The four nearest rows among all rows above each row, by straight-line distance, nearest first (none for the first five rows):
0: [-17   2  27  22  16  13  12  -1 -35  70  70  24 -11  -2  41  -5 -53  19
 -27 -14   7 -12  24  35   2  41  14 -11 -40 -44  71  48]
1: [-63  78 -23  -5  24 106 -11   2 -16  33  35  57  30 -10  -1 -55 -28 -40
 -26 -26 -21  18  68  -1 -45  17 -53 -10 -98   9  52 127]
2: [ -3  -2  12  69  15  43   8  23 -12 -21  43  14   0   1  82   3 -29 -65
  -3 -16  -4  10  31  18  -8  47   1 -30 -46 -22   0  45]
3: [ -19   20   12   16   19   26  -31    4  -25   32  110   17  -20  -11
   37  -22   25  -21  -23   10    6    0   75   53  -54   40    5   -4
 -127  -14   38  -59]
4: [-42   9  20 -15 -19  21 -60  12 -34  11  77 -20 -36  33  28 -23  21  -1
 -14   1   3 -12  56  47 -20 -19 -20 -24 -33   3  56  90]
5: [ -6  18  23  31 -39  -9 -11 -15 -15 -11 -67  16 -16 -27  -6   0 -19 -28
 -28  39 -19 -21 -48 -22  42  43  21 -54 -13 -18   3 -38]
2 0 4 3
6: [-12  13 -26   0   8  42   1   2 -13  55  57  34  10  -8  38   9 -38 -46
  19  -4  -7  15  30 -35  -6   5 -13 -15  31 -28  56  91]
0 2 4 1
7: [-46   7   4  20  -7  16 -32 -20 -36  30 -46  57   0  -2  29  52  17 -33
  10  -5  -4  36   9 -55  14  49 -21  -1 -35 -17   5  73]
6 2 5 0
8: [ -27   29   -8  -23   30   11  -39  -51  -52   15  -49   73  -21   -9
   93    1  -29  -11   29   -7    2  -53   61  -29    1   81  -65  -11
 -110   28   36   28]
7 2 0 1
9: [ -1  35 -14  18  26  -2 -61  -3  11  32 -76  48 -24  14  16   8 -13  49
  11 -21 -20  15  15 -27   2  19 -28 -11  35  17   7  17]
7 5 6 8
10: [ -12   18  -22  -27   68   26  -15  -19  -30   39   93   37  -39  -29
   38   21  -23    6   42  -22   -1  -32   72  -14    7   14 -109  -20
  -45   27   68  105]
6 4 0 8
11: [-38 -16  21  15 -35  -2  49  19 -12  62 -42  -5  50 -33  43  53 -36 -31
 -24  33  11  -1 -35 -10  34 -32  60 -19  48 -35  10 -17]
5 6 7 0
12: [-26  14   6   5   8  50  -4  36 -38  49 -46  62 -14  21   3 -41 -22 -22
 -44 -13  -1   4  16   5  20  30  16 -38  17  -4  62 -12]
9 5 0 6
13: [ 19  25 -49   6  62  58   7  -9   2 105 -15  83  21 -22  13 -44 -53  -5
 -39 -17 -30  11  32  65  -8   7  -5 -36 -28 -19  64   8]
12 0 6 9
14: [-15  12  -8  16  55  37  52 -22 -18  69 -39  52  39 -13 -32  -7 -39 -49
  -2 -35 -12   3 -33 -16  34  -2 -54 -21 -25  13  78  -6]
12 13 6 7
15: [ 22  18   5   8  19  10  20  24 -20  64   2   6   1  41 -12 -26  -9 -40
 -36   4  33  20  22 -29  46  -8 -38 -13  14  -6  52  49]
12 6 14 0
16: [ 42  -8   8  40  -3  12 -29  -8 -32  36  18 -12 -33  29  28  -5   2   6
 -32   1  -5  -8  25  -4 -17  14  59 -22 -26  -2   4  58]
0 2 4 15
17: [-13  23  -6  31   5  46  20  51 -34  30   2  32 -38  -5  10 -10  12 -15
 -37 -26 -19   1  49 -44 -20  18 -24  -7 -16  -7  29  41]
12 15 6 16
18: [-27  48   4  50  34  47   1   9 -14  78 -17  71   3  29  25 -43 -26   8
 -18 -18  15   4  31  47 -61  25 -21 -40 -32   1  27 -10]
13 12 17 0
19: [ -1  66 -10  23  48  29   3 -48  -5   1   9  67  16 -77  58 -13  11 -21
   5 -43 -22  34  24  -6  -3  21 -67 -12 -80  38  55  -2]
8 14 17 18
20: [-65   6 -37 -10  54  13  14 -36 -43 -10  29  55  21 -54 -29  16 -64 -53
  46 -24 -21  24  31 -74  22  16 -65   6 -45  17  45  26]
14 19 6 7
21: [-23  49  12   1  31  -1 -50  29 -73  34  20  -8 -17  32  15  -9 -27  20
   4  15 -31 -24   6  97 -37  17  -7   7 -51  -9  -2  46]
4 0 16 18
22: [ -7  15   5  45   6  66 -25  29 -10 -25  30 -26  16 -18  60 -44   1 -28
 -28  -1  21 -34  33 -21  -5  12   6 -36 -37  -9  56  50]
2 17 16 4
23: [-12  -7  17  42  15  85   8  -2 -38 104 -65  76  39  23  34  -6 -37 -17
 -22  -5  19  11  51  16   0  37  -3 -28   4 -18  59   1]
12 18 13 14
24: [ -7  25 -25  10  56  33  51  -4   1  25  71  30 -12 -13  53 -33 -65  -8
 -43  -9 -16 -29   4 -39   5  12 -29  -4 -25 -18  58  70]
6 0 17 22
25: [  8  24  13  23   1  26  23   3   2  15 -35  38  -9 -31  21  18 -15  -2
  11   2  12  10  29   5  -8  20   8  -9 -36  11  26  51]
17 7 16 2
26: [ -36   26    9   -2   41  -40  -49   11  -48   57  116   38  -70  -36
   23  -23  -51    0  -16  -30  -19   29  109   50  -35   16 -100  -17
  -83    5   67  101]
10 4 0 1
27: [ 21  25  11  26  43  -6 -11   1 -11  33 -60 105  -4 -62  42  35 -17  24
 -27 -15  -6  16 -15 -25  28  60  25 -29  -7   1  42 -23]
25 9 12 5
28: [ 46  -3   5  11  11  79  33  27   0  50  -9 -40   0  38  16 -17 -35   0
 -53  31  -1 -20  -6   5  12  21  37 -29   0 -37   1  49]
16 15 25 22
29: [-50  14  28  -5  24   7 -55  23  10 -25 -28  -3  18 -15   9 -11 -22   9
  12 -18 -18 -22  28 -16  -5 -24   6   8  -7 -13  53 115]
25 22 4 6
30: [-41 -23  26  31  44  44  22  26 -26  55  38  41  13  36  17  -8 -40  -2
 -12 -16  -1 -16   1 -13 -25  39 -32 -10 -58 -64  13  -1]
0 18 17 2
31: [-25  26 -62  15  17  78 -38   3  15  22 -48  38   0  -7  77 -23 -41 -28
 -21 -19  14  -6  39  12 -20  30  -1 -45 -27  42  69  64]
25 22 12 18
32: [  34    1    4  -17    4 -107   44   23   -1  -12   53  -67  -15  -70
   11   29  -20  -19   37   48   15  -26  -32   31   -6   -8   26   -2
    1  -49  -55  -45]
11 5 25 16
33: [  12   38    7   28   24   71  -68   -9   -7  -10   60   18  -32  -36
   25  -38  -40   21   -7   21   51  -13   63   33  -17   73   -3  -51
 -102    0   78   75]
22 0 4 31
34: [-10  -6 -20  27  -1  16 -14  26 -44  46 -13  -8   9 -21   7   4 -26 -23
   1   0 -19   3   4  17  15 -26  21  -9 -46  13  17  70]
25 16 17 29
35: [ 34  25  46  27 -15  21  24   7 -26  79  33   6   2  13 -12  31  -8  -5
 -21  14  22  22  43  12 -15  18  18 -24 -16   0  15  64]
16 25 15 0
36: [ 17 -23 -20  16 -15  -3  12  33  27  29 -16  15  -2   0  21  26   1 -20
 -53  17 -10   6  10  27 -35 -19  31  -4  20  -3  34  53]
25 34 16 35
37: [-20  -1  10   2  17  -8   3 -20   5  12  21  23  -8  12  13 -25 -50 -10
 -24  -6 -27  14  49 -11  34 -33  26 -18 -15   1  48  91]
34 29 6 25
38: [-57  40  27  27  20  30   5  26 -46  39  38  18 -24  11  -5 -32 -19 -29
  -4 -12   1   7  30  12 -38  13 -27  -7 -50  -6  46  22]
17 30 18 0
39: [-33  31  -2  18 -26  47  -8 -23 -28  47 -43  32   8  -3   7   7  11   3
  -8  11  -2  25   0 -39   9  22  12 -12 -52 -20  18  34]
7 25 34 17
40: [  2  -6 -42  21  30  68 -14  -4 -27   8  11  25 -32  -9  50 -23 -32 -12
 -12  -1  28 -10  38 -35   9  31  19  -2 -50  -6  39  71]
22 25 31 17
41: [-29  41  37  50 -23   3 -45  -2 -12  28 -14  43 -25   9  42  19  -2  -1
   4   6   8   7   2  14 -11  30 -20 -23 -65  -7  37 -26]
39 25 38 18
42: [-46  31   6  30  -7  42  -8  41 -11  11  61   9 -55 -25   7 -39 -12 -34
  22  -2  20 -19  46  22  -8  29   3 -21 -16  -5  67  26]
38 22 17 4
43: [-37   6  13  29  42  63  28 -21 -24  40  45  57 -12   8  13  -5 -24 -47
  -7 -18  -7   3  51 -51   0  14 -21   4 -89 -43  53   8]
30 38 17 40
44: [ -8  -6 -17  47  18 101  10  20 -11  44 -59  28  39  55  15  -3  -5  -6
 -34  -1  19 -14  35  -8  -4  76  50 -61  -6  21  54  31]
23 12 31 28
45: [ 38 -10 -45 -11   6  16   2  12  14   7  -5  83 -28 -70  73   2 -33 -22
  43 -11  20  47  12 -18  10  12  26 -23  30   0  34  56]
25 6 40 27
46: [ -4  30  17  17  -1 -19  -8 -20 -29  15  68  38 -57 -66   0 -82 -41 -28
  -6 -15 -12 -13  41  71 -26  27 -12 -42 -47  23  30 -68]
42 3 38 41
47: [-35   6  29  54 -73  49 -31  17 -29   4  98  32 -22 -40 100 -12  18 -59
  15  39  37 -39  15  -8 -38  39  53 -21 -64  -6  54 -11]
42 22 2 3
48: [-26   8 -10 -10  56  24 -11 -27 -32   3  36  35 -32 -28 -20 -12 -41   3
   2   8 -12 -21  37 -31  22  40 -68 -17 -72   1  62  53]
10 20 43 40
49: [-104   52    5   21   34  -19  -40  -29  -52   31    6  109  -24   10
   -4    8  -23    0  -34  -10  -46   16   37   -3   -8   12  -79   28
  -14  -16   28   22]
38 48 7 41
50: [-35  10  31  38 -16 -40 -17   4  -7  31   0  44 -48 -47  50  -2 -21   8
 -29  21  42   2  -8 -26   4   9  27  -8 -24 -19   9 -70]
41 5 27 25
51: [ 12  55 -13  23  14  43 -41   4 -12  36 -47  17  -4  15   7 -26  -9  -7
   3 -28  12  11 -29   9 -22  24   6  -2  14   6  16  41]
9 25 39 12
52: [-29   0 -15  37   5  87 -32  19 -13  30  -2 103   1  40  48 -36 -21 -45
 -27 -31  14   4  28   6 -35  15 -24 -44 -38  -1  92  28]
31 18 12 23
53: [-31  56  20   1   1  31 -43  15 -23 -18   7  32 -18   1  11 -19 -14  11
 -34 -19 -41  31  20 -14 -26  50 -26  11 -74  -2  48 -17]
41 38 17 39
54: [-17  11   3  13  38  10   0 -57 -15  45  36  63 -13  -4  45 -25  -4   5
 -22   9  47  -3  15 -13 -14  55 -30 -21 -57 -28  62  74]
0 40 48 24
55: [-32  30  17 -13  37   8 -27 -21 -13  24  26  43  14  -3 -10 -26  -7  -8
 -55 -17 -49   7  36 -15  68   5 -72  35 -61  14  27  74]
48 37 49 53
56: [-17  38 -24 -13  37  39  -9 -13  14  59 -36  60  18  12  18   3  19 -13
 -25 -34  14  32   6 -12 -15  33  19 -27  -3  -1  33  20]
51 39 12 25
57: [-18  22 -31   2  29  32 -20  -1  13  17  22  -1 -18 -22  23 -20   6  38
 -24  -6 -26 -22   2   9   7   8 -45  25 -69  21  31  13]
53 48 55 25
58: [-13   9   1  44 -13  61  16   9 -12  31 -14  51 -29 -23  24 -69 -41 -36
 -67 -28  25  -6  -4 -26   5  15  35 -27 -22  -2  26 -49]
12 50 17 18
59: [-27  49  -2   4  51   5 -11 -15 -20  -4   0  34  -2 -52  -2 -22  17   0
 -18 -29 -54  58  27   6 -19  10 -47   0 -34   9  14  -3]
53 19 57 38
60: [ -35  -10  -29  -34   88   95    2  -10  -10   47   23   67   21  -30
   57   11  -28  -10   27   16   32    3   33  -21  -31   78  -55    1
 -127  -15   54   94]
54 48 40 43
61: [-23  25 -33   3  20  29  25  18 -13  72 -83  58  50  18  -6  13 -26 -24
  16 -29 -20   1 -10  29   8   7   6 -11 -16   2  29  15]
56 14 51 12
62: [  6  14  12  42   9  46  -5   9  46  22   0  27  15  -9  36  10   9  -5
   1   7   7  -8  38 -19   0  38  39 -38 -46  11  63   4]
25 22 56 41
63: [-27  26 -14   2  61  20 -31 -10 -29  62  64  48 -33  26   5 -70 -13 -39
 -18 -17  -3  -4  37   6  -4 -28 -44   9  -6 -11  67  97]
38 6 37 24
64: [ 10 -42 -10  23   8  29  44   0 -34  31 -10  73 -14   0  10  15 -29 -49
 -42   3   1  20  24 -70  49 -21 -32 -23   7 -10  69 104]
15 6 37 17
65: [-11   5 -12  27   6  11  35  11 -57  41  64  28 -31 -29  46   3 -80 -12
 -16   9  17  24  19  10  -5  82 -25   2 -70 -19  -4 -40]
30 0 38 2
66: [-24  27  -4  23  22  47  -9 -19 -22  64  -2   9  -7 -11 -21   1 -19   0
   3   7 -29  33  26  22   8  32  17  -6 -66 -26  -6  29]
39 34 25 38
67: [-11 -28  54   6 -19 -24  10  -4   0  12  28 -10 -28 -30  30 -11  35  12
  15  23  38 -22  10  16 -19  24  22  -8 -62 -31 -19 -29]
50 41 25 16
68: [-38   1  16 -20  56  -5  -6 -36 -19  54  38  35 -26  -1 -42 -25 -25  -8
 -17   5 -18 -14  35  37  -4   6 -80 -23 -65   7  16 -11]
48 38 57 59
69: [-21  57 -23 -14  44  -6  -3 -28 -27  28   0  53 -10 -43  21   2 -27  -3
 -26 -37 -19  28  38 -32  35  74 -65 -21 -80  14  44 -20]
19 59 48 53
70: [ 11   6  -4  24  35  81  -1   7   2  42  25  -7  22  25 -34  -8 -33 -39
 -37  20  -3   8  32 -10   1 -28 -25  17  -1 -13  38  91]
15 6 37 34
71: [-42  46 -11   9  28  32 -15 -27 -14  22   1  61 -22 -13  24   9  11  14
  -6   8   0   7  32  -5  -3  27 -50  20 -74   6  46  27]
57 48 53 54
72: [ 29 -10  -4  28  32  33  31  -1  16  75 -76  30  21   6   6  -6   8  -5
 -37  -8  -2  25 -47  15   1  39  26  20 -10 -10   3 -20]
61 56 51 39
73: [ -4  -2 -22  13 -19  29  17 -25 -30  36  11  -5  22 -18   9  -3 -15 -25
  26   2 -16  21  10  21  -5 -12  20  11 -20   1  30  41]
34 25 66 39
74: [ -1  16  14  36  13  63 -24   0  -5  60 -71  10  51  34  16 -27  -2 -17
 -33  14 -17  23 -61  44 -51  22  42  21  14   8  -9 -24]
72 51 61 56
75: [-13   9   1  47  24  31  20 -28  -2  85 -32  28 -13 -31  29  -4 -16  -2
 -22 -20  37  25  27 -52   3  39 -14 -20 -32 -35  75 -22]
39 56 62 23
76: [-59  -7   9  37  34  50  48   0 -26  61  57  23  30  12   9 -73 -34 -34
 -51  22 -11  -3  38  34  -5 -19  35 -55 -14  -8  62  25]
38 0 37 12
77: [  9  15  -8  16  60  14  -8  -5   0  49 -49  76  -7   1   0  36 -36  43
   7 -20 -55 -33  10 -14  -5  40 -29 -14  -9 -19  18 -42]
9 27 61 56
78: [ -9   7   0  50  19  40   2   2 -20  67  28 -26  26 -21  22 -39 -10 -45
  -9  49 -29   2 -19  21 -45  19  32   0 -71  26  42  33]
73 34 66 38
79: [  8   5  12 -21 -17  14  -3  -2   3  34 -36  26 -56  -4  21 -10  -8   4
 -37  -5  -6   5  38 -12 -30   0  28 -36 -20 -25  36  38]
25 16 36 17
80: [-22   0   1  11   5   9  -1 -30 -31  -9 -12  17 -16 -59  10  28  -5  -7
  35  20 -26 -16   7  33   6 -12  11 -17 -44 -11   7   3]
73 25 34 66
81: [-22  16 -12  -5  14  29  17  -7  -4  11 -39  43  19  -8  30 -21  12  14
 -10  -9 -17   9   3 -11  -4   7  31 -10   5   2  55  51]
56 25 39 79
82: [  1   6  14  41 -46  48 -23 -10 -52  16 -41  17  -1  24  46 -13  19 -25
 -32   6 -29 -36  -9 -26 -22  25  37 -19 -42 -13  24 -16]
39 41 16 5
83: [-20  57 -28  -9 108  69   1  -9 -31  23  55  78 -20  13   1 -54 -64 -17
 -15 -19 -19  -2  52 -36  27 -18 -58  16 -48 -18  66  78]
63 24 48 43
84: [-13 -11  37  -9  12  17 -31   1 -12   3  18   0 -52   4  26 -28  -4  14
 -64  -1  -5  -7  24 -40 -27  10 -10 -17 -25 -17  27 -11]
79 53 17 16
85: [-10  26  -7 -20  27  -7 -15  -5  -7   0 -20   7  -5 -10  14   9 -22   1
 -12  21 -19 -18  27  -4 -12  39 -46  16 -87 -25  55  57]
71 48 57 25
86: [  0  11  17  -1  20 -21  -9   9 -23 -10  14  31 -10 -44   3 -15  20  15
 -31  17 -24 -15  -1 -25  -1  -1 -35 -23 -13   8  19   4]
84 59 57 80
87: [-57  40 -44  -2  52  17 -38  -6 -45   7  47  87 -23 -41  60   6 -50  14
  -8 -53  16  19 105   4  24  27 -57 -62 -98 -26  28  51]
69 48 71 10
88: [-38  -3  -6   2  -9  11  50 -32  -4  -7  50  16  36   7  23  -6  14 -10
  27   8  13  23 -22 -20  70 -21  17  18 -11 -35  20  69]
73 37 81 6
89: [-42  20   2  17  24  32 -21  14  -3  50  22  33  15   0  -6 -23 -15 -41
 -23 -20  -2  -3  27 -19  -5  31 -17 -25 -24 -34  48  60]
38 17 6 56
90: [  2  16   8 -22  59 -26  -7   5  -9  16  10 -17  14 -23 -43 -64   6   3
  -2   2 -46   2 -14  19 -18 -33 -14  31   2 -19  37 -20]
86 59 57 73
91: [ -6  26 -40  34  -5 114 -35 -39  -4   5 -92  14  73  -3  64  23  22 -57
  21  -2  15 -11 -18 -42 -16  48  23 -35 -43 -12  50   8]
39 82 44 62
92: [-52  40 -20  10 -29  24 -85 -17 -18  -4  24  74 -23 -39  13 -62 -17 -31
  -3 -28 -45  30  77   2 -27  12 -30 -25 -67   0  70  40]
53 71 89 59
93: [-34   3  15  47 -12  57  19  26  -2  46  38  46  26 -26  95 -26   2 -72
   2 -13  16  51  -6   4 -20   7  27 -45 -36  10  56  21]
2 62 52 78
94: [-37   9  -1  21   2 -11 -25 -10 -38 -32  17   6 -63  -8  19  37 -35  25
 -27 -10 -13   9  40 -45  35  28 -63  18 -58  -6  34  88]
48 85 71 55
95: [ 53  -9  -4  44  -6 114  33 -14  27 112 -62  26  24  28  -2  28  14 -19
  23 -25  37  17   8  -8   4  31  48 -27  35   1  31  41]
44 23 72 56
96: [ -3  -2 -28  48   9  64  11 -20  -2  56 -59  64   1 -57  40 -27  -4 -13
   5 -23  -9  52  13 -55 -11  -1   2 -37   3  13  57  -4]
75 81 56 39
97: [-30  -8  42  47 -49 106 -17  12   1  50 -57  31  76  11  40 -10  24 -37
 -48  19  17   8  -6  34 -36  21  86 -69  14  -7  10  25]
44 74 82 23
98: [-43  17  25  24  -7  79  20  -8 -44  73  -1  62   6   9  37 -28  -5   1
 -30   2  -3 -16  17 -11   5  18  20 -11 -26   8  35 -12]
12 39 23 58
99: [-10  61 -17  56  31  42  -8   3  -9  78 -19  53   6  -1  29  24  -8 -25
 -45  -4 -27  38  -3 -14 -21  72  -5 -38 -40 -32   2  -8]
56 66 39 18
100: [-65  -4  27  19 -24 -15 -10  11  -4  30  -8  18  18 -37  79 -16   2  22
 -19  -9   1  20   8  -4 -12  -2  33 -33  39 -12  81  20]
81 79 36 93
101: [-51  -2  -6  12  40  46 -38   5   7 -11  -2  20   1 -23  51 -21 -30 -23
   5  12  -2 -35  28 -44  -1  23  -2  25 -99   2  41  66]
40 85 71 22
102: [-48   4  50  31 -16  36 -34  20  -6  47  64   4 -56  51  41 -98   9 -48
 -44  15 -24   1  45  21 -39 -16  28 -55  34  -2  97  26]
76 42 4 38
103: [-15  -5 -23  44  18  44  43  30 -20  37  35  52  11 -16  73  34 -16 -92
  13   3  -4  28  40 -52  34 -25  24 -11  44 -29  52  53]
6 64 93 45
104: [-16  46  -3  33  40  16 -28  29 -45  49  78  21 -25   5  18 -32 -46 -33
 -31 -19  -1  -6  90  11  -1  29 -63 -21 -78 -14  61  53]
38 89 26 63
105: [-35  16  -4  -5  46  14 -11 -10 -31  44  62  44 -24  -3  25  -6 -19   3
  -3 -18  -7  31  72  -1  -4  24 -65 -28 -65 -11  44  50]
104 48 71 38
106: [-40  10 -18  14   2  53  48  17 -22  59 -87  87  34 -24 -14 -12 -23 -43
 -20  10 -16  17   2 -56  20  11  25 -41  58  -9  32 -16]
12 96 61 81
107: [ -3   5  -1  -9 -12  39  36  29  16  13   2  43  40 -22  19   2 -27 -19
  20 -52 -12  22 -16  -4   3 -11   8  -3 -46 -44  14 -10]
73 25 81 61
108: [-12  24  -4  11  18  42 -30  27 -12  15  54  34 -88   2  43 -31 -15 -12
  -7 -27 -31 -22  68   1   4  33 -16  -3 -48 -10  81  61]
42 104 105 40
109: [ -4  11 -17  28   4  14  42  15  -2  25  30  -6 -17 -30 -11 -30 -14 -31
 -25  49  27  -8  19   0  14   2  20 -25  -4 -11  58  20]
42 73 15 25
110: [ -1  33   4  -2  43  27 -28 -14 -24  30  31  30 -33 -30  12 -15 -43  -9
 -18  -6  -4   4  34  23 -34  13 -54 -17 -62   0  22  61]
105 48 71 38
111: [  3  54 -38  -9  47  36  24  -2  -1 109 -55  33   8  55   0  28   4   0
  -5 -14  -7   0   4  23 -15  41  13 -16  -8 -10 -10  68]
56 61 51 66
112: [  3  24 -50  23  51 -21 -26  17   6  43  60  37 -47  -7  -3 -12 -30  -5
  15 -20   5  47  42  21 -34 -11 -34   6 -55  -7  41  85]
110 105 63 104
113: [-25  39   1  25  -1 -11 -51  -7   1  27 -56  55 -73 -32  72  14  26 -12
  18 -12  29  42  -5 -47 -28  14  31 -41 -16  27  31 -62]
50 41 27 96
114: [ 15   2  25  -1 -47  64 -11  11  14  39 -64  24  18  61   6 -60 -24  -5
 -51  38   5  -3 -33 -28  31   9  68  -8 -13 -33  78  20]
12 28 82 81
115: [ 12  45 -17 -16  50  -2 -12 -29   4   4  92  40 -38 -15   4 -26 -40  26
  -5 -29  21  28  48   6 -31   9 -82   3 -77  26  57 107]
112 110 105 10
116: [-21  12  -5  23  20  20 -64  34  -7  31 -15  15  -5 -13   4 -21   2  -5
 -12  38   3 -12   0  16 -40 -26  19  43 -34  22  10  20]
34 51 57 78
117: [  0   8  16 -17  33 -33 -12 -20 -22  18 -40  16  -6 -63  17  43 -27 -17
   6  20 -23   8  -1 -24  19 -19  26 -38  46  15  32   9]
80 86 81 25
118: [-59 -13  17 -19 -30 -23 -47  -4 -41   6  65 -33 -19   6   7 -18  10  -1
 -39   0   3 -25  30  17   1   9 -18   6 -20  10  37  31]
4 84 86 38
119: [ 13  23  43  14   3   2  16  52  -7  81  54  -9 -50   6   9  37  -5 -30
 -42  26  50 -13  24  68 -12   1  52 -52 -12   1  20 -10]
35 109 16 36
120: [-68  30  38  43  -8  32 -20  17 -12  23  11   4   9 -18  35 -67   4 -22
 -46 -21 -15  53   2   1   0 -16 -10   5  29   3  53  62]
100 89 81 38
121: [ 30   9  24 -30  -2 -56  16 -48  19 -31 -18 -31 -74 -64   9  31 -20  35
   9  31  10  22 -14 -60  22  20  15 -12 -19 -10  30  10]
117 86 80 79
122: [-38  27  -5  12 -18  14 -36 -39 -27  -3  20  21 -26  39  39   4   4 -19
  -5 -17  18  14  12 -33  -9   2 -18  -9 -21 -20  20  54]
39 7 89 71
123: [-13  43 -13  -2  70  37 -11  -8 -27  46 -23  33 -25  -7  10 -52 -19 -21
 -34 -30 -32 -11  51  -1   8  14 -21  24 -47  19  50   7]
71 57 110 59
124: [ 38  12 -49  26 -19  61  12 -19  -3  62 -34   1 -47   6  36 -16 -19 -14
 -11   5   4   4  21 -57 -13   8  34 -41  10 -17  68  11]
79 96 75 40
125: [-53  30 -26  32 -26  14 -49  -8 -21   9   7  -3  -1 -33  19  13 -13 -42
  21 -24 -23  26  19 -24 -15  35  -3  13 -62 -34   9  27]
122 39 66 7
